Below are the code and all the weights of a small trained network. Each question names an input and a target symbol and asks about switching units off, where a switched-off unit gives its printed mean instead of its output.

import numpy as np


def w(rows, s, z=0):
    codes = np.array(rows[::2]) - 128.0
    scale = np.full(codes.shape[1], s)
    scale[-1] = z or s
    return codes * scale


def norm(h):
    return h / np.sqrt((h * h).mean(-1, keepdims=True) + 1e-5)


def f(y):
    return y / 2 * (1 + np.tanh(0.7978845608 * (y + 0.044715 * y**3)))


def softmax(a):
    e = np.exp(a - a.max(-1, keepdims=True))
    return e / e.sum(-1, keepdims=True)


def log_softmax(a):
    a = a - a.max(-1, keepdims=True)
    return a - np.log(np.exp(a).sum(-1, keepdims=True))


def net(x, mask):
    ids = ['Γαζθμπστφω'.index(c) for c in x.split()]
    T = len(ids)
    res = E[ids] + P[:T]
    u = 0
    for l in range(2):
        q, k, v = (norm(res) @ M[l].T for M in (Q, K, V))
        z = softmax(np.where(np.tri(T) > 0, q @ k.T / 2**0.5, -1e9)) @ v
        res = res + np.where(mask[u], z, O[l][:, -1]) @ O[l][:, :-1]
        u += 1
        y = f(norm(res) @ A[l][:, :-1].T + A[l][:, -1])
        res = res + np.where(mask[u : u + 4], y, B[l][:, -1]) @ B[l][:, :-1]
        u += 4
    return log_softmax(norm(res)[-1] @ U[:, :-1].T + U[:, -1])


Q, K, V, O, A, B = {}, {}, {}, {}, {}, {}
E = w([
[71,147,189,82,172,146],'Γ',
[48,198,22,106,118,66],'α',
[173,108,209,227,129,102],'ζ',
[129,82,137,192,169,156],'θ',
[78,113,116,149,134,74],'μ',
[88,157,111,106,172,182],'π',
[136,155,134,162,158,137],'σ',
[145,119,124,73,163,102],'τ',
[136,210,138,63,146,151],'φ',
[187,162,127,106,114,8],'ω',
],0.015)
P = w([
[84,173,177,101,153,54],'0',
[79,156,161,120,136,106],'1',
[81,158,119,130,132,113],'2',
[118,143,117,163,145,116],'3',
[116,133,117,159,131,129],'4',
[72,175,138,101,148,80],'5',
[111,153,129,114,120,125],'6',
[148,134,89,185,110,90],'7',
[133,152,129,114,115,130],'8',
[186,109,120,185,120,128],'9',
[139,124,165,111,107,161],'10',
[210,66,144,254,127,131],'11',
],0.0051)
Q[0] = w([
[34,82,139,91,233,151],'L0H1',
[76,254,87,110,166,62],'L0H1',
],0.0058)
K[0] = w([
[214,147,117,1,183,190],'L0H1',
[158,219,141,16,123,70],'L0H1',
],0.004)
V[0] = w([
[58,147,211,243,169,117],'L0H1',
[102,59,138,254,52,173],'L0H1',
],0.003)
O[0] = w([
[70,140,247,89,87,115,147],'L0H1',
[90,240,120,2,159,71,2],'L0H1',
],0.0081,0.004)
A[0] = w([
[79,111,144,230,187,64,253],'L0N1',
[209,106,130,52,75,113,189],'L0N2',
[84,2,161,116,200,65,158],'L0N3',
[108,190,162,23,188,87,143],'L0N4',
],0.0043,0.0015)
B[0] = w([
[134,140,98,68,86,193,252],'L0N1',
[121,105,59,100,255,93,128],'L0N2',
[163,67,128,141,132,175,209],'L0N3',
[167,106,110,131,184,180,124],'L0N4',
],0.0076,0.0047)
Q[1] = w([
[15,18,143,139,71,175],'L1H1',
[159,150,180,214,2,207],'L1H1',
],0.0048)
K[1] = w([
[226,146,119,177,116,255],'L1H1',
[193,125,43,26,208,121],'L1H1',
],0.0053)
V[1] = w([
[174,230,88,179,254,168],'L1H1',
[123,57,107,43,224,104],'L1H1',
],0.0055)
O[1] = w([
[202,172,90,227,254,111,210],'L1H1',
[151,23,25,7,159,202,254],'L1H1',
],0.0052,0.0003)
A[1] = w([
[228,163,189,141,45,1,67],'L1N1',
[212,251,87,155,173,104,1],'L1N2',
[111,244,177,198,65,205,81],'L1N3',
[108,161,99,123,113,227,66],'L1N4',
],0.0051,0.00055)
B[1] = w([
[198,65,131,89,238,73,167],'L1N1',
[61,176,140,26,146,254,163],'L1N2',
[130,37,176,239,80,25,255],'L1N3',
[95,73,154,37,180,16,201],'L1N4',
],0.0053,0.0023)
U = w([
[87,77,154,67,23,129,100],'Γ',
[63,170,68,171,120,132,252],'α',
[156,124,228,223,74,63,160],'ζ',
[161,189,106,253,171,204,78],'θ',
[199,157,102,80,99,138,77],'μ',
[145,168,150,91,141,193,71],'π',
[69,117,116,175,231,123,77],'σ',
[153,31,74,123,136,208,181],'τ',
[138,164,132,105,168,129,42],'φ',
[185,144,116,44,184,4,80],'ω',
],0.0069,0.0045)

Each question gives the input, a string of symbols that net reads in full, and the target symbol t.
The units are the heads (2 rows each of Q, K, V and O) and the neurons (one row each of A and B). Each row of codes is followed by its name. A weight is (code - 128) times the scale printed after its matrix; where a second scale follows, it is the last column's (O, A, B and U).
mask holds one flag per unit, layer by layer, with each layer's heads first. A switched-off unit (its flag False) gives its mean, the last column of its rows in O or B, instead of its output. The means were averaged over made-up inputs and are rounded, as every weight is.
A unit's drop is (log p(t) with every unit on - log p(t) with that unit switched off) / (log p(t) with every unit on - log p(t) with every unit switched off).
The circuit of an input: a set's keep is (log p(t) with only the set's units on - log p(t) with every unit switched off) / (log p(t) with every unit on - log p(t) with every unit switched off). Starting from all 10 units, units are removed one at a time, each time the one whose removal leaves the highest keep (on an exact tie, the one counted first), for as long as the keep stays at least 0.8.
units of the circuit, in order: the units of the circuit, biggest drop first
k most important neurons: the k neurons with the biggest drops, biggest first
top k neurons in layer l: the k neurons of layer l with the biggest drops, biggest first
drop when u is switched off: that unit's drop, to one decimal
input φ μ φ μ, target θ: most important neuron	L0N1
input μ Γ σ α Γ, target ζ: units of the circuit, in order	L1H1, L1N3
input μ μ ω τ μ τ φ, target Γ: top 3 neurons in layer 1	L1N1, L1N4, L1N2
input σ σ μ, target ζ: units of the circuit, in order	L1H1, L0N2
input τ φ ζ τ α μ, target τ: top 2 neurons in layer 0	L0N3, L0N1
input τ φ μ φ σ π θ α σ, target ζ: units of the circuit, in order	L1N3, L0N3
input α α θ τ α α μ ζ σ σ π, target ζ: 4 most important neurons	L1N3, L0N2, L0N1, L0N3
input τ σ μ θ ω α μ σ μ Γ, target ζ: units of the circuit, in order	L1H1, L0N1, L1N3
input θ Γ μ μ, target Γ: units of the circuit, in order	L0H1, L1H1
input φ α τ φ, target θ: units of the circuit, in order	L0H1, L0N1
input σ σ π, target ζ: units of the circuit, in order	L1H1, L1N3, L0N2
input ω μ τ ζ τ Γ, target τ: units of the circuit, in order	L0H1, L1H1
input σ μ θ, target ζ: top 2 neurons in layer 1	L1N3, L1N2
input φ σ τ φ, target θ: top 2 neurons in layer 1	L1N3, L1N1
input τ μ μ α ζ α τ μ ζ φ Γ ω, target ω: most important neuron	L1N1
input μ ζ τ π φ μ μ π ζ φ, target Γ: top 2 neurons in layer 0	L0N1, L0N3
input μ σ σ, target ζ: drop when L1N3 is switched off	0.3
input ω ζ μ σ θ, target ζ: drop when L1H1 is switched off	0.7
input α ζ τ μ, target τ: drop when L1N3 is switched off	0.1
